Two labels a row:
[ 0.63 -0.38 -1.79 -2.99 -0.48  0.56 -0.16 -0.11 -3.65  2.00 -0.17 -0.08
 -3.69 -3.01  0.83  5.55 -1.26  2.40  1.39] : bini, tet
[ 0.66 -0.64 -3.51 -2.14 -0.89  0.00 -0.11 -0.23 -5.84  1.75 -0.01 -0.56
 -5.00 -4.69  0.43  6.37 -1.00  3.43  1.83] : bini, kivib
[ 0.79 -0.29 -1.17 -1.10  0.65 -0.20 -0.37 -0.29 -5.40  1.27 -0.23 -0.77
 -3.47 -4.24  0.72  5.39 -0.22  2.69  2.22] : Lin, kivib
[ 0.88 -0.94 -1.96 -2.96 -0.36  0.11  0.02 -0.02 -2.90  2.02 -0.69  0.44
 -4.68 -3.84  0.23  7.56 -1.37  2.62  2.05] : bini, kivib
[ 0.45 -0.95 -2.45 -2.69 -0.28 -0.61 -0.27 -0.08 -3.78  1.68 -0.06 -0.61
 -4.12 -4.06  0.26  5.28 -1.26  2.46  2.25] : bini, sot
[ 1.01 -1.12 -1.93 -2.31 -0.02 -0.07 -0.56  0.20 -4.74  1.67 -0.26  0.22
 -4.71 -5.43 -0.01  6.76 -1.09  2.58  2.07] : bini, kivib
[ 0.58  0.33 -2.44 -1.93 -0.54 -0.10 -0.53 -0.10 -3.76  1.29  0.56 -0.62
 -4.13 -3.71  0.34  4.22 -1.57  2.02  1.55] : bini, lelut
[ 0.61 -0.82 -2.61 -2.54 -0.19 -0.48 -0.18 -0.10 -4.91  1.75 -0.04 -0.97
 -4.56 -4.70  0.47  6.04 -1.51  2.92  2.07] : bini, sot
[ 0.73 -0.54 -2.64 -1.50 -0.89  0.04 -0.48 -0.14 -6.21  1.64 -0.31 -1.09
 -4.61 -4.08  0.35  5.83 -0.55  3.16  2.39] : bini, kivib
[ 0.57 -0.76 -1.90 -2.48 -0.64 -0.59  0.20 -0.31 -5.09  1.52 -0.26 -0.80
 -3.71 -3.81 -0.23  5.23 -1.60  2.47  2.00] : bini, sot
[ 0.50 -1.19 -2.53 -1.56  0.04 -0.42 -0.92 -0.13 -3.26  1.45  0.15  0.26
 -5.38 -4.94  1.34  5.59 -0.95  1.62  0.88] : bini, lelut
[ 0.92 -1.15 -1.89 -2.59 -0.78 -0.18  0.05 -0.42 -4.35  1.84 -0.09  0.21
 -4.42 -3.80  0.97  6.26 -1.32  2.40  1.66] : bini, kivib
[ 0.92 -0.35 -2.19 -2.28 -0.74  0.28  0.21 -0.29 -5.97  1.75  0.07 -1.20
 -3.98 -4.03  0.70  5.87 -1.22  2.84  1.49] : bini, kivib
[ 0.10 -0.51 -1.91 -2.22 -0.53  0.22 -0.48 -0.05 -3.16  1.32 -0.02 -1.42
 -3.92 -4.02  0.87  4.96 -1.28  1.56  1.49] : rufa, lelut
[ 1.11 -0.52 -2.13 -1.71  0.13  0.41 -0.12 -0.10 -5.50  1.52 -0.13 -0.06
 -3.89 -4.30  0.00  6.24 -0.80  2.32  2.04] : Lin, kivib
[ 0.21 -0.16 -2.28 -1.98 -0.55 -0.62 -0.42 -0.27 -5.83  1.36  0.85 -2.05
 -3.30 -4.30  0.93  3.86 -1.31  2.66  2.25] : Lin, Fod
[ 0.85 -0.82 -1.77 -2.32 -0.37  0.46 -0.39 -0.22 -4.58  1.66 -0.02 -0.29
 -4.16 -3.82 -0.10  6.26 -1.06  2.69  1.92] : bini, kivib
[ 0.69 -1.03 -2.33 -2.81 -1.07  0.41 -0.29 -0.66 -3.58  1.62  0.38 -0.60
 -3.16 -3.93  0.71  6.84 -0.86  1.98  2.29] : rufa, kivib
[ 0.87 -0.70 -2.87 -2.00 -0.29 -0.27 -0.41 -0.13 -4.90  1.59 -0.29  0.31
 -4.59 -4.25  0.12  6.21 -0.81  2.52  1.78] : bini, kivib
[ 1.00 -0.50 -1.53 -2.18  0.24  0.11 -0.26 -0.16 -5.89  1.61  0.18 -0.86
 -3.15 -4.23  0.27  5.96 -0.63  2.55  4.62] : Lin, kivib
[ 1.05 -0.47 -2.42 -2.29 -0.10 -0.04 -0.16 -0.25 -5.37  1.81 -0.16  0.46
 -4.68 -4.17 -0.32  5.95 -1.44  2.74  1.47] : bini, kivib
[ 0.44 -1.12 -0.25 -3.31 -1.22 -0.34 -0.14 -0.51 -2.98  1.47  0.43 -1.37
 -3.50 -3.65  0.64  5.22 -1.80  0.90  1.97] : ser, Fod
[ 0.79 -1.25 -1.37 -1.55  0.28  0.12 -0.11 -0.06 -5.07  1.06  0.03 -0.69
 -2.89 -4.32  0.82  6.04 -0.35  2.48  1.82] : Lin, kivib
[ 1.04 -0.23 -2.06 -2.66  0.56 -0.35 -0.66  0.52 -5.12  1.73  0.15 -0.91
 -3.80 -4.51  0.17  5.61 -1.03  2.68  2.54] : Lin, sot
[ 0.89 -1.20 -2.67 -1.78 -0.40 -0.41 -0.94  0.13 -2.38  1.59  0.13  0.41
 -4.86 -4.19 -0.32  5.95 -0.97  1.31  1.43] : bini, lelut
[ 0.82 -0.59 -2.27 -1.64  0.04 -0.88 -0.81 -0.18 -5.69  1.75  0.14  0.91
 -5.00 -4.65  0.21  4.28 -1.91  2.24  1.41] : bini, lelut
[ 0.66 -0.44 -2.50 -1.79 -0.97 -0.34 -0.19 -0.02 -4.22  1.70 -0.46  0.52
 -3.75 -3.11  0.21  4.38 -1.03  2.33  0.90] : bini, tet
[ 1.19 -0.51 -2.95 -2.46 -0.33  0.04 -0.37 -0.27 -6.01  1.83  0.06  0.61
 -4.39 -4.77  0.16  6.59 -1.05  3.17  1.80] : bini, kivib
[ 0.52  0.33 -3.03 -1.79 -0.62 -0.45 -0.17 -0.26 -5.32  1.48  0.08 -0.21
 -4.12 -4.17 -0.02  4.33 -1.18  1.72  1.91] : bini, lelut
[ 1.05 -0.16 -1.84 -3.49  0.04 -0.58 -0.25 -0.63 -5.25  1.93  0.25  0.72
 -4.28 -4.47 -0.93  6.08 -2.38  2.06  1.98] : bini, sot
[ 0.22 -1.33 -1.00 -3.24 -1.97 -0.72 -0.19 -1.06 -4.44  1.59 -0.30 -0.97
 -2.65 -2.97  1.01  4.46 -1.20  1.86  1.89] : ser, Fod
[ 0.34 -0.54 -2.55 -2.00 -0.55  0.05 -0.10  0.02 -3.08  1.43  0.32  0.21
 -3.94 -3.91  0.63  4.21 -1.35  1.32  1.23] : bini, lelut
[ 0.50 -0.83 -0.94 -1.67  0.27 -0.13 -0.89 -0.33 -5.09  1.43  0.43  0.95
 -3.43 -3.94  0.59  4.47 -0.81  1.57  1.41] : Lin, lelut
[ 0.92 -0.46 -2.57 -2.75 -0.28  0.21  0.05 -0.14 -4.30  1.72 -0.10 -0.50
 -4.57 -4.27  0.09  5.51 -1.69  2.65  1.79] : bini, sot
[ 1.25 -0.77 -1.65 -1.56 -0.19 -0.25 -0.30 -0.38 -5.78  1.23  0.45 -1.52
 -3.87 -4.56  0.48  5.30 -1.08  2.18  1.75] : Lin, lelut
[ 0.44 -0.68 -2.31 -2.64 -0.18 -0.15 -0.42  0.07 -2.59  1.71  0.13 -0.85
 -4.56 -3.94  0.66  5.71 -1.11  1.92  1.65] : bini, lelut
[ 0.92 -0.95 -2.67 -2.28 -0.09  0.13 -0.35 -0.08 -4.39  2.01 -0.55  0.04
 -4.28 -3.91  0.65  5.95 -0.89  2.89  1.69] : bini, kivib
[ 1.31 -0.83 -1.61 -1.66  0.58  0.06 -0.19 -0.62 -4.72  1.48 -0.04  0.97
 -4.07 -3.50 -0.24  5.33 -0.72  2.02  1.16] : bini, kivib
[ 0.33 -0.71 -3.00 -2.05 -0.26 -0.07 -0.26  0.22 -4.09  1.34  0.13 -2.19
 -3.18 -4.77  0.68  5.70 -0.68  2.83  2.88] : rufa, sot
[ 0.95 -0.80 -2.11 -2.47 -0.35  0.13 -0.25 -0.13 -2.82  1.67 -0.26  0.38
 -4.75 -3.93  0.80  6.04 -1.59  2.25  1.32] : bini, lelut
[ 0.57 -0.20 -1.61 -1.73  0.25 -0.59 -0.51 -0.27 -3.23  1.77 -0.11 -0.13
 -4.68 -3.55  0.80  5.44 -1.34  1.97  1.41] : bini, lelut
[ 0.71 -0.45 -2.07 -3.59 -0.56 -0.17 -0.16 -0.37 -4.38  2.74 -0.44 -0.22
 -4.16 -3.42  0.71  5.06 -1.00  2.69  1.48] : bini, tet
[ 0.71 -0.83 -2.11 -1.97 -0.56  0.34 -0.10 -0.10 -4.56  1.80 -0.51 -0.04
 -4.72 -3.87  0.69  6.18 -1.10  2.84  1.55] : bini, Fod
[ 1.50 -0.37 -2.06 -4.31 -0.51 -0.25  0.37  0.17 -4.83  2.01  0.13 -0.61
 -4.23 -4.52 -0.93  7.22 -2.18  2.60  2.43] : bini, sot
[ 1.21 -1.20 -1.20 -2.62  0.87 -0.86 -0.38 -0.30 -4.61  1.60 -0.51 -0.28
 -3.77 -4.54  0.51  5.86 -1.19  2.30  2.34] : Lin, sot
[ 0.41 -0.92 -2.65 -1.99 -0.67 -0.13 -0.47 -0.44 -3.88  1.56 -0.15  0.11
 -4.45 -3.87  0.82  5.60 -0.65  2.14  1.53] : bini, lelut
[ 0.42 -1.07 -2.89 -2.87 -0.45 -0.25 -0.14 -0.38 -4.80  1.47  0.11 -2.20
 -3.29 -4.53  1.10  5.87 -1.16  2.64  2.30] : rufa, sot
[ 0.71 -1.05 -2.49 -2.70 -0.53  0.17 -0.52  0.00 -4.45  1.68  0.02 -1.87
 -3.32 -6.06  0.78  6.23 -0.71  3.02  2.28] : rufa, kivib
[ 0.44 -0.76 -3.17 -1.76 -1.11 -0.19 -0.21 -0.27 -5.01  1.77 -0.66  0.14
 -4.85 -3.99 -0.13  6.79 -0.79  3.03  2.26] : bini, kivib

Both labels of each row:
[-1.21 -1.15  1.39  0.17  0.35  0.91 -0.44 -1.35 -0.72 -0.30 -0.63  0.43
  1.97  0.94 -0.38  1.14  0.92 -0.12  1.26] : kan, R
[-0.76 -1.12  0.68 -0.51  0.07  0.72  0.45 -0.66 -0.36  0.46 -0.36  0.62
  1.16  0.31 -0.27  0.45  1.41 -1.54  0.64] : kan, R
[-0.30 -1.53  1.97 -0.41  0.12  0.83  0.34 -0.26 -0.38  1.02  0.51  1.61
  2.26 -0.16  0.01 -0.17  0.71 -0.83  1.00] : boz, C
[-0.68 -2.16  1.28 -0.23  0.01  0.61  0.38  0.02 -0.14  1.24 -0.37  1.05
  2.11  0.63 -0.25  0.19  1.17 -0.35  0.00] : kan, R
[-0.39 -0.32  1.99  0.87  0.11  0.44  0.27 -0.15 -0.24 -0.74 -0.57 -0.84
  1.96 -2.28  0.65  2.34  0.36  0.46  1.08] : kan, R
